Below are the code and all the weights of a small trained network. Each question names an input and a target symbol and asks about switching units off, where a switched-off unit gives its printed mean instead of its output.

import numpy as np


def w(rows, s, z=0):
    codes = np.array(rows[::2]) - 128.0
    scale = np.full(codes.shape[1], s)
    scale[-1] = z or s
    return codes * scale


def f(y):
    return np.maximum(y, 0)


def softmax(a):
    e = np.exp(a - a.max(-1, keepdims=True))
    return e / e.sum(-1, keepdims=True)


def log_softmax(a):
    a = a - a.max(-1, keepdims=True)
    return a - np.log(np.exp(a).sum(-1, keepdims=True))


def net(x, mask):
    ids = ['γεηλμξπψ'.index(c) for c in x.split()]
    T = len(ids)
    res = E[ids] + P[:T]
    r = res
    for j in range(3):
        rows = slice(4 * j, 4 * j + 4)
        q, k, v = (r @ M[0][rows].T for M in (Q, K, V))
        z = softmax(np.where(np.tri(T) > 0, q @ k.T / 4**0.5, -1e9)) @ v
        o = O[0][rows]
        res = res + np.where(mask[j], z, o[:, -1]) @ o[:, :-1]
    y = f(res @ A[0][:, :-1].T + A[0][:, -1])
    res = res + np.where(mask[3:7], y, B[0][:, -1]) @ B[0][:, :-1]
    return log_softmax(res[-1] @ U[:, :-1].T + U[:, -1])


Q, K, V, O, A, B = {}, {}, {}, {}, {}, {}
E = w([
[120,66,92],'γ',
[10,129,200],'ε',
[64,158,91],'η',
[137,168,109],'λ',
[184,102,141],'μ',
[135,157,97],'ξ',
[142,199,121],'π',
[141,156,68],'ψ',
],0.014)
P = w([
[59,255,147],'0',
[61,239,156],'1',
[84,231,142],'2',
[100,220,155],'3',
[102,220,151],'4',
[120,215,153],'5',
[126,199,166],'6',
[131,196,169],'7',
[144,183,167],'8',
[156,170,156],'9',
[163,167,176],'10',
[177,137,173],'11',
[170,211,139],'12',
],0.0039)
Q[0] = w([
[145,135,155],'head 1',
[134,132,155],'head 1',
[114,132,143],'head 1',
[156,110,129],'head 1',
[129,133,181],'head 2',
[39,121,151],'head 2',
[25,117,129],'head 2',
[183,176,140],'head 2',
[109,101,187],'head 3',
[254,153,108],'head 3',
[177,115,7],'head 3',
[198,113,136],'head 3',
],0.044)
K[0] = w([
[106,117,127],'head 1',
[119,113,138],'head 1',
[141,102,148],'head 1',
[103,173,114],'head 1',
[148,153,84],'head 2',
[58,195,142],'head 2',
[42,187,165],'head 2',
[159,87,69],'head 2',
[178,166,68],'head 3',
[24,190,176],'head 3',
[78,116,253],'head 3',
[101,197,136],'head 3',
],0.039)
V[0] = w([
[182,62,92],'head 1',
[205,187,236],'head 1',
[178,77,10],'head 1',
[190,189,35],'head 1',
[142,62,169],'head 2',
[138,196,89],'head 2',
[34,25,50],'head 2',
[89,132,125],'head 2',
[114,91,182],'head 3',
[195,203,170],'head 3',
[107,129,43],'head 3',
[167,167,169],'head 3',
],0.012)
O[0] = w([
[103,59,170,3],'head 1',
[27,191,135,98],'head 1',
[177,87,221,65],'head 1',
[199,218,248,204],'head 1',
[69,72,140,44],'head 2',
[168,197,144,176],'head 2',
[221,16,126,145],'head 2',
[161,113,82,194],'head 2',
[97,88,169,100],'head 3',
[98,216,124,119],'head 3',
[182,128,82,165],'head 3',
[102,172,137,116],'head 3',
],0.014,0.0051)
A[0] = w([
[38,1,181,102],'neuron 1',
[173,165,232,3],'neuron 2',
[199,66,154,38],'neuron 3',
[146,19,220,192],'neuron 4',
],0.0098,0.0069)
B[0] = w([
[131,203,80,158],'neuron 1',
[179,81,255,254],'neuron 2',
[75,247,166,204],'neuron 3',
[145,17,70,213],'neuron 4',
],0.012,0.0055)
U = w([
[166,44,108,179],'γ',
[109,159,58,88],'ε',
[211,200,49,125],'η',
[142,198,108,34],'λ',
[1,129,193,254],'μ',
[149,181,113,63],'ξ',
[139,230,96,24],'π',
[157,149,163,154],'ψ',
],0.005,0.008)

Each question gives the input, a string of symbols that net reads in full, and the target symbol t.
The units are the heads (4 rows each of Q, K, V and O) and the neurons (one row each of A and B). Each row of codes is followed by its name. A weight is (code - 128) times the scale printed after its matrix; where a second scale follows, it is the last column's (O, A, B and U).
mask holds one flag per unit, heads first, then neurons. A switched-off unit (its flag False) gives its mean, the last column of its rows in O or B, instead of its output. The means were averaged over made-up inputs and are rounded, as every weight is.
A unit's drop is (log p(t) with every unit on - log p(t) with that unit switched off) / (log p(t) with every unit on - log p(t) with every unit switched off).
The circuit of an input: a set's keep is (log p(t) with only the set's units on - log p(t) with every unit switched off) / (log p(t) with every unit on - log p(t) with every unit switched off). Starting from all 7 units, units are removed one at a time, each time the one whose removal leaves the highest keep (on an exact tie, the one counted first), for as long as the keep stays at least 0.8.
units of the circuit, in order: the units of the circuit, biggest drop first
unit that matters most: the unit with the biggest drop
k most important neurons: the k neurons with the biggest drops, biggest first
heads that matter: for each layer, one digit per head in row order, 1 if its drop is at least 0.15 and else 0, layers parted by /
drop of u: that unit's drop, to one decimal
input η η ψ η η ε μ η γ π η η λ, target γ: heads that matter -> 011
input ψ η η ψ η ε γ η μ, target μ: units of the circuit, in order -> (head 2)
input μ ψ ε ε ε η, target μ: units of the circuit, in order -> (head 1; head 3)
input ε ε η, target ε: heads that matter -> 100
input η η μ η η η η ε π η γ π ψ, target γ: units of the circuit, in order -> (head 2; head 3)
input ψ η μ γ π, target γ: heads that matter -> 110
input η η λ γ η η ψ η ψ ε η ψ ξ, target γ: units of the circuit, in order -> (head 3; neuron 4; head 2)
input ψ η ψ π ψ ψ ξ, target ψ: units of the circuit, in order -> (head 1; neuron 2)
input γ μ ε μ ψ ψ η π, target μ: units of the circuit, in order -> (head 3; head 2)
input ξ ε ξ η ψ, target ψ: units of the circuit, in order -> (head 1; head 3; neuron 2; head 2)
input η η η, target η: heads that matter -> 110
input ε η μ ψ π λ ψ γ, target γ: heads that matter -> 011
input η λ η ξ ψ γ η η η γ ψ η ε, target γ: units of the circuit, in order -> (head 1; neuron 4)
input π γ ψ ξ ψ η ξ ε ε η η ε π, target γ: unit that matters most -> head 2
input ψ λ λ ψ ψ γ, target ψ: heads that matter -> 110
input η ψ η μ η μ η ψ η η π ε ξ, target μ: units of the circuit, in order -> (head 2; head 3)
input η ψ η ψ π, target ψ: units of the circuit, in order -> (head 1; neuron 2)
input η ψ ψ, target ψ: units of the circuit, in order -> (head 1; neuron 2)
input μ ε η ε π μ ε γ ε μ, target ε: heads that matter -> 100
input ε η ψ η ε, target η: unit that matters most -> head 3
input ε η η ψ μ γ π η λ, target γ: 2 most important neurons -> (neuron 4; neuron 3)
input ψ η η η ψ ψ ψ π, target ψ: drop of head 3 -> -0.1
